Below is a small trained network, with its code and all its weights. Each question gives an input and a target symbol and asks what happens when units are switched off, that is, made to give their printed mean instead of their output.

import numpy as np


def w(rows, s, z=0):
    codes = np.array(rows[::2]) - 128.0
    scale = np.full(codes.shape[1], s)
    scale[-1] = z or s
    return codes * scale


def norm(h):
    return h / np.sqrt((h * h).mean(-1, keepdims=True) + 1e-5)


def f(y):
    return np.maximum(y, 0)


def softmax(a):
    e = np.exp(a - a.max(-1, keepdims=True))
    return e / e.sum(-1, keepdims=True)


def log_softmax(a):
    a = a - a.max(-1, keepdims=True)
    return a - np.log(np.exp(a).sum(-1, keepdims=True))


def net(x, mask):
    ids = ['αδεζηλπ'.index(c) for c in x.split()]
    T = len(ids)
    res = E[ids] + P[:T]
    u = 0
    for l in range(2):
        q, k, v = (norm(res) @ M[l].T for M in (Q, K, V))
        z = softmax(np.where(np.tri(T) > 0, q @ k.T / 3**0.5, -1e9)) @ v
        res = res + np.where(mask[u], z, O[l][:, -1]) @ O[l][:, :-1]
        u += 1
        y = f(norm(res) @ A[l][:, :-1].T + A[l][:, -1])
        res = res + np.where(mask[u : u + 8], y, B[l][:, -1]) @ B[l][:, :-1]
        u += 8
    return log_softmax(norm(res)[-1] @ U[:, :-1].T + U[:, -1])


Q, K, V, O, A, B = {}, {}, {}, {}, {}, {}
E = w([
[74,41,142,168,103,151],'α',
[198,234,78,127,2,96],'δ',
[152,116,69,218,117,162],'ε',
[77,197,56,141,145,122],'ζ',
[122,179,139,179,8,80],'η',
[128,151,146,52,6,78],'λ',
[161,203,90,221,23,98],'π',
],0.0028)
P = w([
[113,99,172,112,111,186],'0',
[156,186,111,43,64,248],'1',
[105,102,141,198,125,183],'2',
[114,120,71,174,115,127],'3',
[122,95,115,179,114,132],'4',
[110,86,77,153,147,97],'5',
[126,81,129,151,94,127],'6',
[107,83,68,116,145,101],'7',
[132,86,141,143,80,132],'8',
[103,91,58,103,147,102],'9',
[135,95,147,141,57,144],'10',
[89,107,50,98,136,111],'11',
[131,75,160,130,5,174],'12',
],0.0026)
Q[0] = w([
[190,43,140,195,3,80],'0.h1',
[173,158,183,105,230,155],'0.h1',
[134,69,85,175,65,93],'0.h1',
],0.004)
K[0] = w([
[1,202,96,95,199,157],'0.h1',
[204,40,184,161,124,179],'0.h1',
[76,173,82,101,174,98],'0.h1',
],0.0042)
V[0] = w([
[40,152,71,105,83,113],'0.h1',
[10,229,59,109,178,175],'0.h1',
[253,72,188,150,109,109],'0.h1',
],0.0034)
O[0] = w([
[98,101,75,75,174,136,250],'0.h1',
[74,90,80,2,160,128,198],'0.h1',
[167,91,219,220,54,114,49],'0.h1',
],0.0042,0.0026)
A[0] = w([
[167,178,116,21,146,211,118],'0.n1',
[105,173,145,167,91,129,24],'0.n2',
[120,133,152,145,66,101,128],'0.n3',
[161,148,116,45,73,98,156],'0.n4',
[165,180,107,144,137,107,8],'0.n5',
[128,159,52,179,117,153,218],'0.n6',
[192,150,254,154,137,206,89],'0.n7',
[112,55,124,156,143,204,158],'0.n8',
],0.0042,0.0015)
B[0] = w([
[3,46,84,120,202,64,203],'0.n1',
[82,144,123,87,234,133,147],'0.n2',
[180,164,139,126,223,133,167],'0.n3',
[111,101,168,214,247,164,213],'0.n4',
[123,54,161,101,205,86,135],'0.n5',
[98,82,182,60,152,137,254],'0.n6',
[87,127,45,6,21,161,144],'0.n7',
[177,234,148,125,155,79,196],'0.n8',
],0.003,0.0035)
Q[1] = w([
[208,131,243,246,129,74],'1.h1',
[96,86,35,207,233,63],'1.h1',
[240,169,233,255,61,177],'1.h1',
],0.0066)
K[1] = w([
[96,61,3,147,237,15],'1.h1',
[182,99,226,217,184,62],'1.h1',
[20,84,45,48,255,52],'1.h1',
],0.0062)
V[1] = w([
[175,2,141,117,157,188],'1.h1',
[47,58,152,182,73,126],'1.h1',
[90,170,242,52,156,48],'1.h1',
],0.0053)
O[1] = w([
[145,126,72,31,58,153,66],'1.h1',
[62,204,167,97,132,233,248],'1.h1',
[35,200,163,134,114,2,102],'1.h1',
],0.0075,0.0018)
A[1] = w([
[127,115,147,229,111,43,177],'1.n1',
[186,77,97,182,142,4,74],'1.n2',
[162,106,158,253,216,175,6],'1.n3',
[109,228,18,142,98,122,99],'1.n4',
[138,104,213,71,164,112,124],'1.n5',
[65,182,132,121,17,18,31],'1.n6',
[232,108,120,140,103,54,85],'1.n7',
[112,138,173,243,119,121,200],'1.n8',
],0.005,0.0024)
B[1] = w([
[73,188,1,122,119,162,241],'1.n1',
[112,143,57,162,30,204,230],'1.n2',
[146,29,245,100,182,69,250],'1.n3',
[98,87,242,125,94,137,226],'1.n4',
[133,199,136,169,140,100,155],'1.n5',
[229,86,195,101,24,56,207],'1.n6',
[65,104,98,223,74,100,181],'1.n7',
[120,137,88,180,191,81,253],'1.n8',
],0.005,0.0018)
U = w([
[46,241,171,83,98,238,158],'α',
[100,131,22,253,42,114,185],'δ',
[237,68,83,95,91,229,142],'ε',
[72,111,42,10,167,52,1],'ζ',
[33,248,133,248,191,41,77],'η',
[143,128,201,89,11,45,195],'λ',
[158,37,199,183,224,84,179],'π',
],0.0058,0.0035)

Each question gives the input, a string of symbols that net reads in full, and the target symbol t.
The units are the heads (3 rows each of Q, K, V and O) and the neurons (one row each of A and B). Each row of codes is followed by its name. A weight is (code - 128) times the scale printed after its matrix; where a second scale follows, it is the last column's (O, A, B and U).
mask holds one flag per unit, layer by layer, with each layer's heads first. A switched-off unit (its flag False) gives its mean, the last column of its rows in O or B, instead of its output. The means were averaged over made-up inputs and are rounded, as every weight is.
A unit's drop is (log p(t) with every unit on - log p(t) with that unit switched off) / (log p(t) with every unit on - log p(t) with every unit switched off).
The circuit of an input: a set's keep is (log p(t) with only the set's units on - log p(t) with every unit switched off) / (log p(t) with every unit on - log p(t) with every unit switched off). Starting from the 12 units with the biggest drops (on a tie, the unit counted first), units are removed one at a time, each time the one whose removal leaves the highest keep (on an exact tie, the one counted first), for as long as the keep stays at least 0.8.
units of the circuit, in order: the units of the circuit, biggest drop first
unit that matters most: the unit with the biggest drop
k most important neurons: the k neurons with the biggest drops, biggest first
k most important neurons of layer l: the k neurons of layer l with the biggest drops, biggest first
input π π ε, target π: units of the circuit, in order => 1.n3
input π π λ α α α δ δ α α ε, target α: 2 most important neurons of layer 0 => 0.n8, 0.n3
input δ λ α ζ ζ α ζ ζ π λ ζ, target δ: 4 most important neurons => 0.n3, 0.n2, 1.n2, 0.n7
input α π ζ α π δ π α π η, target α: 2 most important neurons => 0.n6, 0.n7
input δ ε α η δ, target η: 2 most important neurons of layer 0 => 0.n2, 0.n1
input λ ζ α ζ α λ δ π, target λ: units of the circuit, in order => 1.h1, 1.n6
input δ α α δ λ ε α δ ζ π, target δ: 2 most important neurons => 0.n3, 1.n2
input δ α ζ η δ π ζ α ε α δ η, target δ: 4 most important neurons => 0.n3, 1.n2, 0.n2, 0.n7
input α δ α δ α, target δ: 2 most important neurons => 0.n4, 0.n6
input α η α, target η: 3 most important neurons => 0.n8, 0.n1, 0.n4
input α α π α ζ, target α: units of the circuit, in order => 1.h1, 0.h1
input α η λ δ, target λ: units of the circuit, in order => 1.h1, 1.n6, 0.h1
input δ λ λ ε λ η λ η π α λ α, target λ: 3 most important neurons of layer 0 => 0.n6, 0.n3, 0.n1
input δ η λ η, target λ: unit that matters most => 0.n2
input α α ε, target α: 3 most important neurons of layer 0 => 0.n1, 0.n8, 0.n4
input α δ λ, target δ: units of the circuit, in order => 1.h1, 1.n2
input λ π α α π α λ λ ζ, target λ: 2 most important neurons => 0.n3, 1.n6
input π ζ π ε λ, target π: 2 most important neurons => 0.n4, 0.n8
input ζ α ε, target ζ: units of the circuit, in order => 0.h1, 1.h1
input ζ α α η η π α ε η α π λ α, target ζ: 2 most important neurons => 0.n8, 1.n2
input η α α α λ η α α δ π δ, target π: 3 most important neurons => 0.n6, 0.n4, 0.n1
input δ α α δ, target α: most important neuron => 0.n8
input π δ δ α π, target α: units of the circuit, in order => 1.h1, 0.h1
input ε ζ λ ε ζ δ ε λ, target ε: units of the circuit, in order => 1.h1, 0.h1
input λ α π π, target π: 2 most important neurons of layer 0 => 0.n7, 0.n1
input δ π α π δ π ζ δ, target δ: 2 most important neurons => 0.n3, 1.n2
input π ζ π α α η π ζ α δ α π ε, target π: 3 most important neurons of layer 1 => 1.n3, 1.n1, 1.n2
input ε ζ ε α, target ε: units of the circuit, in order => 1.h1
